Here is a tiny trained network, its code and every weight. The questions are about switching its units off for an input and a class, where a switched-off unit gives its printed mean instead of its output.

import numpy as np


def w(rows, s, z=0):
    codes = np.array(rows[::2]) - 128.0
    scale = np.full(codes.shape[1], s)
    scale[-1] = z or s
    return codes * scale


def norm(h):
    return h / np.sqrt((h * h).mean(-1, keepdims=True) + 1e-5)


def f(y):
    return y / 2 * (1 + np.tanh(0.7978845608 * (y + 0.044715 * y**3)))


def log_softmax(a):
    a = a - a.max(-1, keepdims=True)
    return a - np.log(np.exp(a).sum(-1, keepdims=True))


def net(x, mask):
    res = np.array(x, float).reshape(1, 6) / 4 @ E
    u = 0
    for l in range(3):
        y = f(norm(res) @ A[l][:, :-1].T + A[l][:, -1])
        res = res + np.where(mask[u : u + 5], y, B[l][:, -1]) @ B[l][:, :-1]
        u += 5
    return log_softmax(norm(res)[-1] @ U[:, :-1].T + U[:, -1])


A, B = {}, {}
E = w([
[131,104,57,104,150,97,162,204],'x0',
[153,104,206,117,131,76,142,186],'x1',
[212,47,38,50,142,66,109,42],'x2',
[113,163,32,124,113,84,107,54],'x3',
[87,179,69,142,126,3,70,98],'x4',
[110,188,95,162,168,97,124,229],'x5',
],0.005)
A[0] = w([
[47,218,228,151,205,190,202,149,5],'L0N0',
[187,9,227,59,105,157,224,157,145],'L0N1',
[215,42,151,90,198,193,119,14,14],'L0N2',
[237,1,100,165,90,106,181,167,52],'L0N3',
[157,69,150,69,130,175,109,60,6],'L0N4',
],0.0057,0.0017)
B[0] = w([
[1,90,77,166,75,235,38,96,222],'L0N0',
[193,168,167,54,164,66,99,243,253],'L0N1',
[95,184,143,120,203,196,191,26,225],'L0N2',
[163,165,173,69,139,107,123,143,174],'L0N3',
[138,146,140,70,239,169,194,49,173],'L0N4',
],0.0068,0.0049)
A[1] = w([
[134,160,3,63,33,50,46,119,212],'L1N0',
[136,137,160,135,210,157,197,5,146],'L1N1',
[70,169,193,165,57,188,120,188,83],'L1N2',
[90,96,132,119,29,154,121,103,98],'L1N3',
[67,90,166,169,232,216,195,24,252],'L1N4',
],0.0049,0.0027)
B[1] = w([
[148,1,118,232,170,71,156,108,245],'L1N0',
[119,182,71,78,76,53,95,66,208],'L1N1',
[119,172,159,153,90,169,103,232,191],'L1N2',
[116,56,96,132,153,126,133,198,140],'L1N3',
[75,169,67,53,17,135,81,146,254],'L1N4',
],0.0082,0.0048)
A[2] = w([
[112,166,94,185,69,91,56,255,223],'L2N0',
[42,117,111,138,113,182,26,147,252],'L2N1',
[121,102,176,110,149,99,195,167,44],'L2N2',
[120,120,102,71,130,149,162,23,116],'L2N3',
[139,46,64,156,177,35,60,119,147],'L2N4',
],0.0081,0.0017)
B[2] = w([
[95,68,168,169,98,242,117,142,253],'L2N0',
[182,86,209,167,87,224,116,195,246],'L2N1',
[179,146,162,63,120,145,174,73,136],'L2N2',
[2,245,54,129,44,103,76,164,196],'L2N3',
[159,123,62,190,156,48,208,95,244],'L2N4',
],0.0073,0.0072)
U = w([
[100,38,249,173,66,218,104,168,241],'0',
[226,132,218,28,202,44,181,156,2],'1',
[165,30,103,211,171,8,223,77,162],'2',
[75,214,81,2,47,77,54,28,57],'3',
],0.0067,0.0029)

Each question gives the input, the list of numbers given to net, and the class t.
The units are the neurons (one row each of A and B). Each row of codes is followed by its name. A weight is (code - 128) times the scale printed after its matrix; where a second scale follows, it is the last column's (A, B and U).
mask holds one flag per neuron, layer by layer. A switched-off neuron (its flag False) gives its mean, the last column of its row in B, instead of its output. The means were averaged over made-up inputs and are rounded, as every weight is.
A unit's drop is (log p(t) with every unit on - log p(t) with that unit switched off) / (log p(t) with every unit on - log p(t) with every unit switched off).
The circuit of an input: a set's keep is (log p(t) with only the set's units on - log p(t) with every unit switched off) / (log p(t) with every unit on - log p(t) with every unit switched off). Starting from the 12 units with the biggest drops (on a tie, the unit counted first), units are removed one at a time, each time the one whose removal leaves the highest keep (on an exact tie, the one counted first), for as long as the keep stays at least 0.8.
circuit, biggest first: the units of the circuit, biggest drop first
k most important neurons: the k neurons with the biggest drops, biggest first
k most important neurons of layer l: the k neurons of layer l with the biggest drops, biggest first
drop of u: that unit's drop, to one decimal
input [5,-2,6,5,2,-3], class 2: circuit, biggest first -> (L1N0)
input [-3,7,8,-5,6,-5], class 3: circuit, biggest first -> (L0N2 L2N3)
input [5,6,6,-2,4,-5], class 1: 2 most important neurons -> (L0N3 L0N0)
input [5,-4,1,-8,4,0], class 2: 2 most important neurons -> (L0N2 L0N4)
input [7,7,5,5,-1,-7], class 3: 4 most important neurons -> (L0N2 L2N3 L0N4 L1N0)
input [8,-5,0,8,-1,-3], class 2: 2 most important neurons -> (L1N0 L0N2)
input [0,-1,2,-8,-3,3], class 1: 2 most important neurons -> (L0N1 L1N4)
input [-2,1,-4,6,-7,-5], class 3: 2 most important neurons of layer 0 -> (L0N4 L0N2)
input [1,-4,3,-8,-1,-2], class 3: 2 most important neurons -> (L0N2 L0N4)
input [-1,6,-1,7,-5,-1], class 1: drop of L1N3 -> 0.0
input [4,-7,8,-1,7,1], class 2: drop of L1N0 -> 0.1
input [2,2,3,-4,-4,-3], class 1: drop of L0N1 -> 0.9
